[-0.25  1.94  3.02  0.03  0.15  1.20 -0.03  8.06 -0.83  3.43 -2.33  3.67
  2.46  0.19 -1.26  0.07  1.01 -0.13 -2.64] = <152>
[-0.83 -2.33  0.06  1.94  0.15 -0.03  3.02  3.67 -1.26  3.43  1.20 -0.24
  0.19 -2.31  8.07 -0.25  0.03 -1.73  1.33] = <151>
[ 0.47  1.61  3.02  0.57 -0.58 -2.75  1.39 -6.51 -1.95  2.34  0.64 -0.35
 -0.56  0.65  0.33 -0.51  0.95  0.20 -0.29] = <6>
[-0.25  1.94  3.02  0.03  0.15  1.20 -0.03  8.06 -0.83  3.43 -2.33  3.67
 -1.73  0.19 -1.26 -2.31  1.33  0.06 -0.24] = <118>
[-0.06 -8.05 -1.00  0.45 -0.55  0.80  0.45 -0.07  0.16 -0.06  0.88  0.36
  0.28 -1.21 -0.35  1.02 -0.72 -0.69  0.06] = <78>
[ 0.36  1.02 -0.07  0.28 -0.55  0.06 -0.35 -8.05 -0.06  0.88 -0.72 -0.69
  0.80 -0.05 -1.21  0.16 -1.00  0.45  0.45] = <117>
order: [-0.06 -0.35 -0.55 -0.69 -0.05 -0.07  0.88  0.45  0.16  1.02  0.28  0.80
 -8.05 -0.72  0.06 -1.21  0.45  0.36 -1.00]	<117>
order: [-2.33 -2.31 -1.73 -1.26 -0.83 -0.25 -0.24 -0.03  0.03  0.06  0.15  0.19
  1.20  1.33  1.94  3.02  3.43  3.67  8.06]	<118>
order: [-6.51 -2.75 -1.95 -0.58 -0.56 -0.51 -0.35 -0.29  0.20  0.33  0.47  0.57
  0.64  0.65  0.95  1.39  1.61  2.34  3.02]	<6>

[ 0.02 -1.46  0.60  5.08] = <96>
[ 4.50 -1.46  0.60  7.66] = <127>
[ 0.95 -1.46  0.60  5.08] = <123>
[ 5.08  0.03 -1.46  0.60] = <41>
[2.47 0.11 2.92 0.93] = <120>
asked: [ 0.95 -1.46  0.60  5.08]	<123>
asked: [ 0.02 -1.46  0.60  5.08]	<96>
asked: [ 4.50 -1.46  0.60  7.66]	<127>
order: [ 5.08  0.02 -1.46  0.60]	<96>

[ 6.38 -5.16  6.10 -0.41 -1.03]  <146>
[ 4.66  3.00 -2.51 -6.04  5.33]  <67>
[-6.59  4.91 -1.01 -0.73  6.16]  <59>
[-5.13 -5.40  1.87  3.35  7.14]  <106>
[-5.52  6.92 -2.75 -6.20  3.88]  <139>
[ 2.08  1.00  6.54 -2.49  0.91]  <84>
[-1.93 -5.34 -1.07 -4.18  3.48]  <187>
[-3.13 -0.90 -5.75 -0.03  5.77]  <11>
[-4.18 -2.18 -2.68 -5.73 -3.01]  <87>
order: [ 3.88 -5.52  6.92 -2.75 -6.20]	<139>
next: [-5.16  6.10]	[-0.41 -1.03]

[-1.81  0.90  2.54  1.33  6.09 -1.14]  <105>
[-7.00 -2.39  4.78  2.64 -1.19  1.15]  <2>
[ 0.90  6.10 -1.14 -1.81  2.54  1.33]  <38>
[ 2.04 -7.48 -0.39  5.50  1.64 -0.56]  <107>
order: [ 6.09  2.54  0.90 -1.81 -1.14  1.33]	<105>
next: [0.90 2.54 1.33]	[ 6.09 -1.14]
order: [ 1.33  2.54 -1.81 -1.14  6.10  0.90]	<38>

[-4.71  0.03  2.20 -5.08 -2.32 -3.97  6.17  7.56 -2.24  5.17  6.57  2.06] = <30>
[ 7.66  6.27  0.50  8.68  2.36  4.24  5.93  3.48  8.07  3.60 -6.04 -3.67] = <116>
[-3.81  3.68  2.26  1.57  2.08  7.02  3.17  5.52 -4.41  6.41  0.14  6.22] = <131>
[ 7.66  6.27  0.50  1.77  2.36  4.24  5.93  3.48  8.07  3.60 -6.04 -3.67] = <10>
[-2.00 -2.32 -5.08 -3.97  6.17  0.03  2.20  5.24  3.15  7.26  2.71 -3.87] = <121>
[ 7.66  6.27  0.50  8.68  2.36  4.24  5.24  2.20  7.26  3.15 -6.81 -5.06] = <132>
next: [0.50 1.77 2.36]	[4.24 5.93]
next: [5.24 2.20 7.26 3.15]	[-6.81 -5.06]
next: [-2.32 -5.08 -3.97  6.17  0.03  2.20]	[5.24 3.15]
next: [7.66 6.27 0.50 8.68 2.36 4.24 5.24]	[2.20 7.26]
order: [ 6.22 -3.81  3.68  2.26  1.57  2.08  7.02  3.17  5.52 -4.41  6.41  0.14]	<131>
next: [-5.08 -2.32 -3.97]	[6.17 7.56]

[-0.04 -0.21 -0.10 -0.15 -0.18 -0.13 -0.09 -0.20 -0.27 -0.05 -0.11 -0.10
 -0.17 -0.13 -0.12 -0.07 -0.28 -0.10 -0.18 -0.22 -0.30 -0.25 -0.26  0.06
 -0.02 -0.21 -0.15 -0.17 -0.11 -0.16 -0.12 -0.04 -0.13 -0.35 -0.29 -0.12
 -0.20 -0.20 -0.04 -0.13 -0.14 -0.17 -0.07 -0.26 -0.07 -0.11 -0.13 -0.14
  0.01 -0.19 -0.13 -0.13 -0.03]  <24>
[ 2.85 -1.75  0.98  1.33  1.23  0.96  0.69  1.02  0.18  1.76  0.02  1.24
  1.01  2.30 -1.17  2.01  0.00  1.33 -0.95  0.39  0.30  0.79 -1.09  3.82
  2.12  0.99  1.71 -0.35  1.19 -1.38 -0.01  2.24  1.43 -1.20 -0.59  0.34
  1.55 -0.08  0.73  0.38  1.37  0.53  1.58 -1.07  0.82  0.74 -0.74  0.82
  1.09 -0.56  0.47  1.30  2.79]  <34>
[-1.41  1.61  1.37  0.22 -3.50 -0.76 -0.21 -3.38 -3.55  2.26  1.69  1.40
  0.61  2.31  0.99  3.15 -3.95  3.49 -2.35 -1.50 -4.82 -4.25 -3.31  6.44
  5.64 -0.05  1.51 -1.65  0.68 -0.73  1.24  3.46  2.38 -6.75 -4.85  1.87
 -2.34 -1.80  3.69  0.15  0.55 -0.65  3.18 -5.87  3.12  1.10  1.44 -0.62
  6.04 -2.45  1.65  1.46  3.86]  <44>
[-6.75  0.55 -4.82  1.61 -4.25  5.64  3.15 -0.76  1.37 -3.38 -0.65  6.44
 -1.65  1.51  0.99  1.69  1.46  3.69 -2.35 -3.50 -3.95 -1.81  1.87  2.26
  0.68  1.24  3.86  0.22 -2.45  3.49  3.12  1.40  2.31  6.04  0.61 -2.34
  1.44  2.38 -4.85 -5.87 -1.41  0.15 -1.50  1.10 -0.62  1.65  3.18 -0.73
 -3.55  3.46 -0.05 -3.31 -0.21]  <42>
[ 2.24 -0.86  0.73  2.09  0.80  1.45  2.81  1.96 -0.42  2.96  0.40  1.65
  0.17  0.92 -0.04  1.72 -0.48  0.37  0.73 -0.29 -0.38  0.82 -0.98  4.34
  1.73 -0.63  0.38  0.89  1.72 -0.03  0.51  2.70  0.40 -1.34 -0.62  0.35
  1.56  0.12  1.68  1.14  1.04  0.59  1.46  0.79  1.22  1.34 -0.23  1.75
  1.56  0.77  0.23  0.79  2.95]  <159>
[ 0.21  1.61  1.81 -2.93  2.39 -1.21 -7.79 -3.11  4.97 -5.73  0.73 -1.38
  4.41  4.52 -0.51  0.28  4.75  4.24 -3.11  4.85  5.16  1.25  3.98 -6.37
  0.38  7.85  5.35 -2.24 -1.80 -1.08  0.18 -3.36  4.45  5.42  3.83  1.79
  0.03  1.83 -3.04 -1.41  1.62  1.37  0.22 -3.50 -0.76 -1.38  1.40 -2.84
 -1.65 -2.20  2.65  2.50 -2.99]  <54>
order: [-1.50 -4.82 -4.25 -3.31  6.44  5.64 -0.05  1.51 -1.65  0.68 -0.73  1.24
  3.46  2.38 -6.75 -4.85  1.87 -2.34 -1.80  3.69  0.15  0.55 -0.65  3.18
 -5.87  3.12  1.10  1.44 -0.62  6.04 -2.45  1.65  1.46  3.86 -1.41  1.61
  1.37  0.22 -3.50 -0.76 -0.21 -3.38 -3.55  2.26  1.69  1.40  0.61  2.31
  0.99  3.15 -3.95  3.49 -2.35]	<44>
next: [ 1.58 -1.07  0.82  0.74]	[-0.74  0.82]
next: [-0.73  1.24  3.46]	[ 2.38 -6.75]
next: [ 0.74 -0.74]	[0.82 1.09]
next: [-1.41  1.62  1.37  0.22 -3.50 -0.76]	[-1.38  1.40]

[-1.04 -1.11 -1.17 -0.30 -2.74]  <99>
[-2.74 -1.17 -1.10 -0.30 -1.04]  <124>
[-1.16 -1.10 -2.74 -1.04 -0.30]  <53>
order: [-2.74 -1.17 -1.10 -1.04 -0.30]	<124>
order: [-0.30 -1.04 -2.74 -1.17 -1.10]	<124>
order: [-1.04 -1.10 -0.30 -2.74 -1.17]	<124>
next: [-1.10 -2.74]	[-1.04 -0.30]
order: [-2.74 -1.04 -1.11 -1.17 -0.30]	<99>

[ 2.62 -1.70 -2.72 -0.16 -0.54 -1.12] : <28>
[-0.54  2.63 -0.16 -2.72 -1.12 -1.70] : <47>
[-1.44  0.29  0.68 -4.85 -1.59  7.02] : <62>
[ 0.88  4.42 -1.41 -3.95  0.69  2.02] : <145>
[-3.21 -0.69  0.47 -6.73 -4.79  2.97] : <32>
[ 0.67  0.29 -4.85 -1.44  7.02 -1.59] : <122>
next: [-0.69  0.47]	[-6.73 -4.79]
order: [ 0.68 -1.44 -1.59  0.29 -4.85  7.02]	<62>
next: [-3.21 -0.69  0.47]	[-6.73 -4.79]
order: [-2.72 -1.70 -1.12 -0.54 -0.16  2.63]	<47>
next: [-1.44  0.29]	[ 0.68 -4.85]
order: [-2.72 -1.70 -1.12 -0.54 -0.16  2.62]	<28>

[-2.36  3.21 -6.04  2.20 -6.35] : <63>
[-5.27 -7.46 -5.27 -0.14 -5.72] : <57>
[-2.36  3.21 -6.04  2.20  2.30] : <76>
[-2.36  3.21 -6.04  2.20  2.12] : <48>
asked: [-2.36  3.21 -6.04  2.20  2.30]	<76>
asked: [-2.36  3.21 -6.04  2.20  2.12]	<48>

[ 5.67  2.53 -5.36  2.32  5.01 -4.39 -1.91] -> <88>
[-6.25  4.01 -5.68  1.47 -5.12 -7.66  1.19] -> <75>
[-1.71 -4.41 -7.66 -5.68 -5.70  1.59 -1.72] -> <18>
[-5.12  1.18 -7.66 -5.68 -5.70  1.47 -6.25] -> <125>
[ 5.28 -0.54 -3.34  5.01 -4.39 -1.91  5.68] -> <21>
[-5.36  2.32  2.53  5.01 -4.39 -1.91  5.68] -> <143>
order: [-5.36 -4.39 -1.91  2.32  2.53  5.01  5.67]	<88>
next: [-6.25  4.01 -5.68]	[ 1.47 -5.12]
next: [-5.68  1.47]	[-5.12 -7.66]
asked: [-5.12  1.18 -7.66 -5.68 -5.70  1.47 -6.25]	<125>
order: [-5.36 -4.39 -1.91  2.32  2.53  5.01  5.68]	<143>
order: [ 5.68 -1.91 -4.39  5.01  2.53  2.32 -5.36]	<143>

[-1.43 -2.72 -5.31 -6.87] : <35>
[ 4.96  3.23 -0.70 -3.74] : <15>
[2.42 5.98 6.27 3.20] : <112>
[ 4.95 -0.70 -3.74  3.23] : <129>
asked: [ 4.95 -0.70 -3.74  3.23]	<129>
asked: [-1.43 -2.72 -5.31 -6.87]	<35>
order: [-2.72 -5.31 -6.87 -1.43]	<35>
order: [-0.70 -3.74  4.96  3.23]	<15>

[-9.21  0.37  4.08  4.09] -> <19>
[ 4.08 -9.21  4.08  0.37] -> <158>
[ 2.39  2.39 -9.27 -1.26] -> <130>
[ 1.45 -9.17  1.45  3.18] -> <25>
[ 2.39 -9.27  2.39 -1.27] -> <133>
[ 6.01 -8.41  6.01  2.18] -> <79>
order: [-9.27 -1.27  2.39  2.39]	<133>
order: [ 0.37  4.08  4.08 -9.21]	<158>
order: [-1.27  2.39 -9.27  2.39]	<133>
asked: [ 1.45 -9.17  1.45  3.18]	<25>
order: [-9.21  0.37  4.08  4.08]	<158>
order: [-1.27  2.39  2.39 -9.27]	<133>

